Every row comes from one small tree of marks. Brackets hold a mark, then the marks that hang from it, in the order of their numbers. Every link used is in the known rows. Which tree was each row made from?
Known rows:
{j674 j67 j321 {j530 {j5 j734}} j716}: 273 -46 21 -230 180 -63 423 -153 102 66 -64 12 -195 359 -27 -179 184 -5 -34 94 -315 -198 -167 -72 68 -64 -194 -179 -71 229 96 15 107 -44 -124 -277 -353 116 -110 170 243 -92 -34 183 171 -188 -138 -130 -71 -162
{j674 j67 {j530 {j5 j321} {j421 j734}} j716}: 292 95 68 -136 15 67 448 -8 199 35 138 -95 -38 341 -169 -97 50 -121 -21 -121 -91 -147 95 -116 240 2 -203 -148 -342 64 8 -19 38 11 -57 -173 -373 74 138 -47 412 -134 -70 102 365 -239 -66 -141 -194 -147
{j674 {j67 j469} {j530 j5 {j421 j734}}}: 135 106 38 -116 -115 135 282 5 378 140 231 -31 29 267 -245 -131 120 -234 -113 -106 -36 4 -19 -113 342 174 8 -69 -201 59 69 -7 48 -18 12 -275 -454 55 193 203 385 -19 -172 -9 243 -226 -20 -26 -34 -115
{j853 {j383 j542} j433 j663 j863}: -54 -63 14 6 -1 -303 364 -233 208 -450 -318 -232 186 -223 -112 241 -257 128 151 -11 -70 -77 92 -47 186 15 41 -37 -33 -99 66 -148 -132 -50 271 -6 48 -33 218 -111 85 61 -101 292 63 -108 65 -323 22 9
{j321 j5 {j674 j716}}: 75 159 -106 -14 -36 48 170 -136 -72 23 -50 243 167 66 213 9 121 -46 -14 -60 8 -42 11 21 51 -46 -115 -202 -128 1 64 91 106 7 72 -48 35 8 -7 50 -67 -185 26 119 77 46 -75 -36 -106 -168
{j530 {j5 j321 j674} j716 {j734 {j469 j421}}}: 526 118 -140 -203 -54 39 196 121 166 -251 24 121 -81 524 194 115 85 128 88 -312 90 -56 490 -40 189 -196 -42 -61 -438 -127 270 -258 50 -33 296 -10 -325 -390 195 221 343 -263 -10 130 292 -152 -161 -160 -476 -181
{j321 {j5 {j734 j530}} j67 j542 j674}: 71 156 -183 39 -28 21 174 -187 -236 -80 -182 668 -184 18 289 41 387 -470 27 -137 124 94 1 -67 -80 -68 -111 -215 -102 129 115 -140 174 -15 271 -52 81 -63 26 368 15 -235 -38 421 171 187 76 -94 219 -175
{j853 {j433 j383} j663 j863}: -62 -98 78 -6 154 -114 203 -213 232 -244 -228 0 167 -345 93 211 -123 129 17 -39 -170 108 -23 -72 103 26 25 -30 -97 -50 4 -140 68 16 241 81 3 -44 244 -120 66 36 42 339 129 -64 55 -205 91 50
{j734 j469 {j530 j716}}: 58 -147 -29 102 -229 -28 26 -96 -43 -37 10 222 -93 -99 136 72 179 -146 21 -87 -93 43 -96 -48 75 -174 -20 -9 -141 13 -22 3 -155 190 319 32 -175 -95 -14 268 85 143 -98 165 56 4 -288 62 -150 -121
{j321 j542 {j674 {j530 j716}}}: -165 317 -113 -51 97 -200 243 -85 -161 -50 34 345 15 61 137 -3 72 -222 71 -16 -56 -66 -77 -62 42 -247 -274 -100 6 -87 152 27 -31 106 92 -82 -232 16 34 159 206 31 15 192 262 -120 -30 -16 -166 -219
{j853 j433 {j863 j421 j663 j716}}: -93 -60 -10 28 154 -308 357 34 264 -205 -182 44 125 -127 95 29 -352 34 80 70 53 296 45 42 548 -58 228 -332 -123 -244 -75 -170 17 -78 160 -32 49 2 399 -44 -92 9 162 30 75 -15 27 -331 406 4
{j433 {j383 {j542 j321} {j853 j863}} j663}: -107 -88 190 -36 -93 -271 140 74 148 371 -208 131 68 -108 -127 -3 -456 173 -113 225 -62 -64 -169 3 20 188 -134 -68 -194 -23 2 -74 -70 125 -10 -49 53 -353 -75 23 82 128 -303 83 339 216 45 -169 -25 -117
{j421 {j530 j5} {j734 j716}}: 144 -33 89 163 -89 102 104 81 189 17 148 -181 95 221 -58 -193 210 -350 -23 -135 -165 -15 49 -179 199 31 43 -73 -190 -37 -33 111 -52 -39 226 62 -119 -145 -26 -45 434 -56 33 60 229 -67 -186 -31 103 18
{j469 {j421 {j734 {j530 {j5 j674}}}} j716}: 268 29 26 88 59 -28 215 103 434 -249 72 113 30 374 227 19 68 -72 -43 -296 156 77 140 -226 337 -93 156 -280 -382 69 -95 -142 59 9 146 -17 -171 -313 205 138 19 -114 139 103 186 -36 -116 -239 -93 -198
{j853 j383 j433 j663}: 81 -66 -32 -153 95 -94 127 -217 282 -375 -111 -102 51 -187 29 146 -157 98 120 -73 -97 -38 106 -16 176 -54 32 -41 80 45 147 -175 -77 -43 187 -5 -35 99 131 -67 10 59 3 232 3 -134 60 -139 89 94
{j734 {j469 j421} j716}: 197 -17 -57 149 -150 95 2 38 -179 -150 6 161 57 39 31 11 73 27 -7 122 65 99 24 13 214 14 147 -180 -310 -12 -39 -7 -11 73 276 28 -183 -286 47 92 193 -77 55 34 -78 65 -255 54 -204 -118
{j863 {j421 {j734 j469 j530}} j716}: 11 -179 33 288 -147 98 123 122 -5 -202 0 213 -73 148 182 -50 -190 -456 -131 86 41 386 -16 -54 491 -77 211 -271 -260 33 -302 -121 -117 88 136 -40 -126 -138 191 195 36 45 39 88 43 64 -375 -244 199 -208
{j469 {j421 {j530 j5} j734 {j863 j663}} j716}: 132 -185 67 137 176 -232 198 26 428 -54 79 14 -21 217 157 -114 92 -172 -113 -270 -9 334 52 -223 367 -98 117 -331 -356 -114 -204 -231 2 -143 -70 73 -234 -552 108 -15 267 106 35 -52 313 -200 -242 -320 343 -113
{j433 {j383 {j542 j321 j877} {j853 j863}} j663}: -137 -121 306 -48 -83 -276 90 128 162 298 -136 115 -50 -14 -122 -45 -473 296 -136 202 50 -249 -101 4 84 147 -78 -128 -155 46 -91 -153 -203 178 -22 -101 176 -374 -69 -14 63 169 -249 105 262 173 -14 -159 -52 -214
{j542 {j321 {j67 j469} {j674 j716}} {j877 j663}}: -119 284 -48 -246 86 -145 31 -144 363 -57 20 333 -12 396 232 44 -23 137 18 5 225 -124 -228 194 419 5 -373 -245 -82 193 101 -194 -324 65 -107 -260 -71 -46 164 237 -138 41 69 70 31 -65 -103 153 33 -350
{j321 {j67 {j469 j716}} j674}: -81 274 -118 23 88 -40 85 -237 177 -166 -54 228 63 342 146 136 108 -221 69 -31 55 155 -224 16 278 16 -124 -222 -254 132 225 26 -66 -81 3 -5 -91 -62 171 363 -137 111 -78 86 4 -40 163 -19 44 -238
{j530 {j5 {j674 j321}} j421 j716 j734}: 265 318 -132 -401 -105 29 169 -79 369 -132 127 0 51 441 84 128 222 208 74 -298 -99 -269 492 -137 -112 -147 -62 -25 -284 -97 165 -187 81 -42 257 -138 -186 -99 128 131 394 -334 -29 258 224 -256 -131 -129 -351 -39
{j67 {j469 {j421 j530 j863} j716}}: -32 -16 -45 198 78 -12 -12 9 271 72 70 -13 -81 180 125 -152 101 -87 -172 -40 4 308 -231 -103 217 -77 141 -127 -236 -12 -115 -63 -129 -63 -107 -63 -304 -378 89 109 10 350 -56 -100 81 -165 -173 -184 126 -125
{j863 {j421 j530 j734} j663 j716}: -92 -106 30 126 120 -127 177 213 269 -52 -34 32 -64 164 56 -170 -230 -457 -110 157 -67 394 62 -51 458 -119 81 -379 -273 -118 -155 -109 -115 -39 -22 -13 -100 -97 162 -38 85 101 121 -47 242 -92 -175 -352 457 -133
{j734 {j530 j5 j421} j716}: 231 44 -1 -8 -444 -60 164 -80 240 -28 237 -7 77 -48 -91 -42 307 -23 79 -161 -62 -111 156 -118 131 127 222 -69 -218 -104 -26 42 61 100 467 15 -96 25 120 137 382 -116 -7 243 131 77 -119 75 19 135
{j542 {j321 j67 j674}}: -75 211 -90 -195 76 -120 114 -201 65 -80 -26 290 -60 198 115 40 -15 -69 76 -68 125 81 -21 178 130 70 -291 -71 -101 -7 25 -113 -79 -14 -84 -88 115 -208 155 199 16 -8 -22 4 114 44 64 60 17 -83
{j863 {j421 {j530 j5} j734} j663}: 149 -158 121 14 45 -85 204 174 485 -16 37 -56 53 125 -25 -179 -92 -365 -44 -69 -61 196 232 -44 463 52 41 -238 -191 -100 -7 -135 44 -28 55 -27 -143 -188 185 25 303 -60 26 -66 403 -66 -174 -233 367 -48
{j542 {j321 j5 j67} j877}: 18 10 -47 -108 99 5 94 -128 23 72 96 288 -252 143 125 -61 16 66 -50 -79 209 -87 97 126 119 54 -24 40 -82 57 -192 -87 -40 66 -68 -159 246 -158 -53 142 -123 -44 34 74 13 -43 -8 48 -38 -71
{j433 {j383 {j542 j877} j716 j853} j663}: -24 29 269 -19 -36 -124 71 17 -51 308 -144 236 -72 42 -131 -19 -238 177 -226 284 -3 -253 -132 -237 -131 43 -38 -301 -179 175 128 12 -209 50 220 -5 60 -130 -191 219 36 62 -262 79 227 210 102 -144 -28 -350
{j542 {j321 {j674 j67}} {j877 j663}}: -64 88 123 -306 223 -223 51 -111 292 27 79 186 -116 196 118 31 -36 178 -73 -5 135 -202 -103 157 240 -37 -292 -254 56 88 -47 -388 -226 -8 -127 -191 63 -116 68 14 17 36 147 92 -30 -50 -30 166 -132 -202
{j863 {j421 j530 {j734 {j469 j716}}} j663}: 42 -224 97 225 99 -9 115 143 272 -218 -17 162 -31 138 135 -39 -122 -415 -68 71 -97 330 -65 -15 509 -176 18 -352 -359 73 -121 -215 -56 33 -11 13 -179 -358 109 70 53 162 8 -28 175 -82 -340 -264 184 -223
{j383 {j542 {j321 j67} {j877 j663}} {j853 j433}}: -33 213 30 -191 34 -214 -11 -146 264 93 68 289 -55 75 -49 211 -262 399 11 132 320 -377 14 -24 231 -13 -72 -170 1 175 137 -239 -206 -38 128 -241 212 -164 -42 -29 3 -36 45 -9 71 57 101 30 163 -225
{j383 j542 j716 j853}: -61 192 -51 6 -73 -150 172 -86 -129 162 -64 159 80 102 -143 56 -130 -44 -129 256 -59 -143 -8 -181 -152 13 5 -136 -115 0 224 159 -120 -14 237 -34 40 -149 -116 148 40 -16 -178 -86 49 161 154 -107 -17 -106
{j5 {j321 j67 j542} {j734 j469 j716}}: 192 31 -153 158 -11 162 83 -41 -480 -315 -181 330 -260 202 84 49 233 -368 104 22 29 62 -14 48 53 -163 -217 -66 -308 147 206 -147 -79 -21 296 118 -91 -150 -42 196 258 -167 -51 248 52 32 -31 -21 -57 -176
{j469 {j421 {j530 j734} {j863 j663}} j716}: 109 -55 -28 -15 94 -305 120 27 284 0 -1 240 -169 232 147 -34 122 -10 -42 -112 -79 302 -66 -163 88 -173 159 -329 -211 -93 -130 -299 42 -168 -74 -4 -201 -525 73 6 172 221 48 157 225 -88 -215 -279 329 -1
{j383 {j542 j321} j716 {j853 j663 j863}}: -242 89 -82 -139 102 -504 422 -202 135 -1 -118 110 103 53 -78 143 -288 60 -73 249 -157 -32 -2 -5 -57 57 -88 -23 -160 -164 39 -88 -183 86 214 -57 92 -409 -9 33 -10 123 -127 131 68 57 107 -219 -35 29
{j734 j469 {j530 {j5 {j321 j542}} j421} j716}: 346 27 -47 90 -443 35 105 54 -103 -288 182 180 -4 -11 -55 -38 294 -172 105 -245 10 -48 159 -20 269 -61 28 56 -311 -103 90 -172 -16 202 533 67 -152 -170 138 246 664 -178 -90 286 221 -73 -184 -25 -166 39
{j863 {j421 {j734 j469 {j530 {j5 j674}}}} j716}: 232 -94 87 169 -132 97 223 221 254 -318 57 139 -30 356 183 -48 -92 -329 -109 -165 112 312 172 -82 584 -103 187 -218 -366 -11 -122 -171 -74 11 284 5 -137 -141 298 275 101 -144 43 7 165 -10 -338 -296 23 -241
{j863 {j421 j530} j663 j716}: -40 -78 2 41 90 -276 179 168 256 -12 -27 29 -101 50 16 -165 -175 -248 -51 222 -104 349 29 13 393 -111 106 -303 -211 -175 -34 -59 -71 -18 36 3 -63 18 148 48 23 152 97 -49 199 -75 -100 -294 382 -37
{j67 {j469 {j421 {j530 j5} j734 j863}}}: 108 -76 33 146 -44 150 12 118 365 117 113 -110 28 265 33 -252 121 -264 -214 -257 85 299 49 -154 328 104 130 -65 -215 -77 -116 -106 -107 -104 -25 -100 -356 -457 184 98 378 82 -112 -178 285 -188 -258 -193 264 -117
{j853 j383 j433 {j863 j663}}: 2 -165 53 -125 57 -222 234 -31 334 -300 -271 -48 113 -256 26 51 -236 38 183 -147 -61 21 4 48 330 -14 62 -121 37 -85 80 -195 -77 -17 97 -17 12 -70 312 -12 -10 66 -90 125 44 -44 85 -171 234 189
{j421 {j530 j5 j716} j863}: 56 -89 45 67 12 -149 140 -134 198 193 133 -179 -62 48 72 -122 269 -106 -75 -292 -184 57 74 -200 -16 -123 -42 88 -98 -201 -31 62 -130 -87 156 108 -169 -122 -29 30 281 131 -121 -30 296 -188 -224 -44 33 3
{j734 {j530 {j5 {j321 j542}} {j421 j863}} j716}: 199 37 -13 77 -348 -48 146 -69 -22 -93 193 59 -66 -46 -39 -96 309 -154 29 -373 19 25 139 -85 84 -56 76 73 -204 -204 -81 -205 -80 42 404 126 -118 -200 135 72 655 -96 -53 283 290 -70 -125 -67 73 128
{j734 {j469 j421 j716}}: 159 -36 -70 169 78 -36 54 2 -40 -243 9 183 11 135 196 91 -29 104 -29 63 83 145 -19 -60 271 -85 115 -216 -315 60 -70 -87 79 60 13 -10 -153 -312 58 139 -92 35 30 -5 -98 -46 -182 -107 -232 -193
{j734 {j469 j421} {j530 {j5 j674}} j716}: 442 -22 37 52 -298 49 98 131 161 -246 78 199 14 157 45 -13 269 47 27 -180 119 60 101 -43 324 -32 204 -138 -399 -11 61 -83 -6 89 539 47 -217 -312 175 303 294 -168 49 109 96 75 -293 -6 -264 -119

Which tree is each row?
-38 46 -3 -131 168 -140 133 -222 122 59 -79 261 50 -70 79 133 -139 -123 -201 267 -343 64 7 -198 -146 24 -20 -139 -203 73 242 40 -15 77 267 128 -87 -93 -54 118 -10 47 -103 234 97 87 157 -107 44 32 => {j433 {j383 j716 {j853 j663}}}
-6 -20 129 -192 18 -207 283 -91 129 -103 -145 46 -154 38 -59 -136 -328 437 5 -51 199 -312 -126 39 192 -41 -147 -163 144 66 -52 -243 -418 -21 89 -283 128 -134 7 243 -2 149 -152 -34 163 -3 25 -150 -48 -232 => {j853 {j383 {j542 j321 j877} j716} {j433 j663}}
242 289 -14 -215 -272 139 205 180 59 -187 117 361 -74 363 -15 75 152 183 55 -72 -7 -111 15 -45 -13 -210 -82 -93 -260 134 77 -133 94 29 112 -239 -326 -42 154 98 140 -124 -96 167 158 -60 -368 -94 -363 -177 => {j5 {j674 {j530 j421 {j734 j469}} j716}}
-3 120 47 -85 93 -137 304 -287 -24 135 -300 381 -66 -91 -48 28 -159 289 -64 37 114 55 -319 -65 22 90 -319 -143 -150 64 50 -50 -151 -91 200 -130 40 -119 26 405 83 19 -166 12 430 113 160 -129 69 -306 => {j853 {j433 {j383 {j542 {j321 j67}} j716} j663}}
-91 -60 -4 218 -174 166 26 -2 -150 -171 127 88 -46 127 120 37 25 -180 -196 -158 104 351 71 -132 157 -125 110 -143 -350 -81 -382 -225 -162 -103 33 50 -108 -265 141 -42 167 0 -114 -68 -56 -142 -393 -197 99 -171 => {j530 {j421 {j734 j469} {j863 j716}}}
176 -168 80 113 -49 -98 146 63 300 37 77 -11 20 125 -7 -196 191 -244 -92 -216 -26 287 90 -151 312 0 143 -291 -350 -180 -174 -146 -83 -127 198 110 -257 -531 94 -59 546 -9 67 -7 330 -91 -315 -157 374 -35 => {j469 {j421 {j530 j5} {j734 j716} {j863 j663}}}
343 13 -16 -140 5 3 339 -185 48 -100 -59 -79 -132 353 15 -65 273 -252 73 -105 -141 -139 145 60 145 3 -176 -283 -260 8 308 -137 0 -186 242 73 -111 -78 63 102 386 -173 24 207 156 61 150 15 -84 -103 => {j530 {j5 {j321 {j674 j67}} {j734 j716}}}
99 177 -208 -57 -99 -7 36 76 258 162 28 124 -31 323 79 -100 132 -130 -43 15 -90 59 80 -150 93 -51 48 -134 -170 -86 184 46 -61 35 156 -218 -406 -199 111 195 232 144 -38 126 258 -115 -152 -81 -18 -96 => {j67 {j469 {j421 {j530 j716 j734}}}}
196 -143 57 204 -219 32 158 -61 145 9 108 64 23 115 97 -118 192 -224 -97 -273 73 202 60 -204 247 88 283 -207 -257 -82 -323 -91 -64 -44 289 67 -235 -439 126 56 434 -66 82 160 195 82 -333 -59 233 -36 => {j469 {j421 {j734 {j530 j5} j716} j863}}
-152 -74 206 46 -44 -315 162 -92 135 -84 -168 9 61 -74 -128 226 -307 80 -122 279 -135 -203 137 -151 19 76 84 -140 -256 19 67 -55 -138 149 243 90 153 -224 34 -150 116 102 -125 334 95 47 36 -265 -22 -149 => {j433 {j383 {j542 j877} {j853 j663 j863}}}
164 -362 20 73 -72 -238 180 55 117 -101 22 74 -325 153 141 -183 257 -214 -106 -181 -155 396 -23 -69 270 -220 69 -185 -245 -135 -23 -286 -80 -203 104 109 -161 -294 10 198 243 136 -138 -81 163 -148 -347 -290 458 -77 => {j421 {j530 {j5 {j734 j469}}} {j863 j663 j716}}
237 13 24 166 -40 75 133 126 196 -9 122 -113 118 251 -13 -198 152 -245 -55 -63 -31 47 179 -215 287 86 142 -217 -329 -77 -80 75 21 -13 229 -4 -217 -301 72 -43 440 -128 104 34 245 -49 -211 -95 55 -50 => {j469 {j421 {j530 j5} {j734 j716}}}
44 52 -187 -166 -83 -172 177 -254 186 109 72 239 94 -188 -61 160 -231 263 -55 83 56 -145 169 59 96 -13 63 3 -39 -61 169 -139 54 8 281 -177 177 -287 -167 -99 109 -33 10 89 157 -12 97 -179 80 -44 => {j383 {j542 {j321 j5}} {j853 j433 j663}}
-28 -53 58 16 -314 12 -2 -111 113 60 126 93 -121 -195 5 5 211 -7 -69 -215 53 123 -2 -78 -124 -8 149 -3 -98 -59 -286 -202 -67 13 135 -7 -59 -145 131 23 156 96 -117 121 72 48 -205 -36 169 71 => {j734 {j530 {j421 j863}}}
18 -84 64 223 -198 162 137 21 118 -36 13 91 31 45 49 -86 -65 -448 -40 80 -30 128 -3 -38 287 53 200 -259 -174 52 -245 5 -96 87 273 -13 -125 -109 121 18 178 -13 148 224 121 219 -247 -28 196 -68 => {j863 {j421 {j734 j530 j716}}}
70 -50 -63 -148 -152 -299 233 -224 325 75 150 -2 27 -103 36 68 201 118 4 -344 -36 75 313 -104 73 -64 -1 -97 -254 -306 12 -140 -42 -65 249 112 -186 -123 139 37 302 -47 -110 -3 259 -170 -149 -28 107 0 => {j530 j5 {j421 {j863 j663}} j716}
148 6 -85 -94 95 103 222 -206 -80 110 -137 253 -130 86 153 -6 269 -241 -100 -22 -30 -14 59 13 -90 -10 -105 -291 -110 96 132 -106 170 -168 81 -85 17 -18 -44 112 -48 -179 -22 174 11 117 103 -20 -50 -175 => {j321 {j5 j734} {j674 j67}}
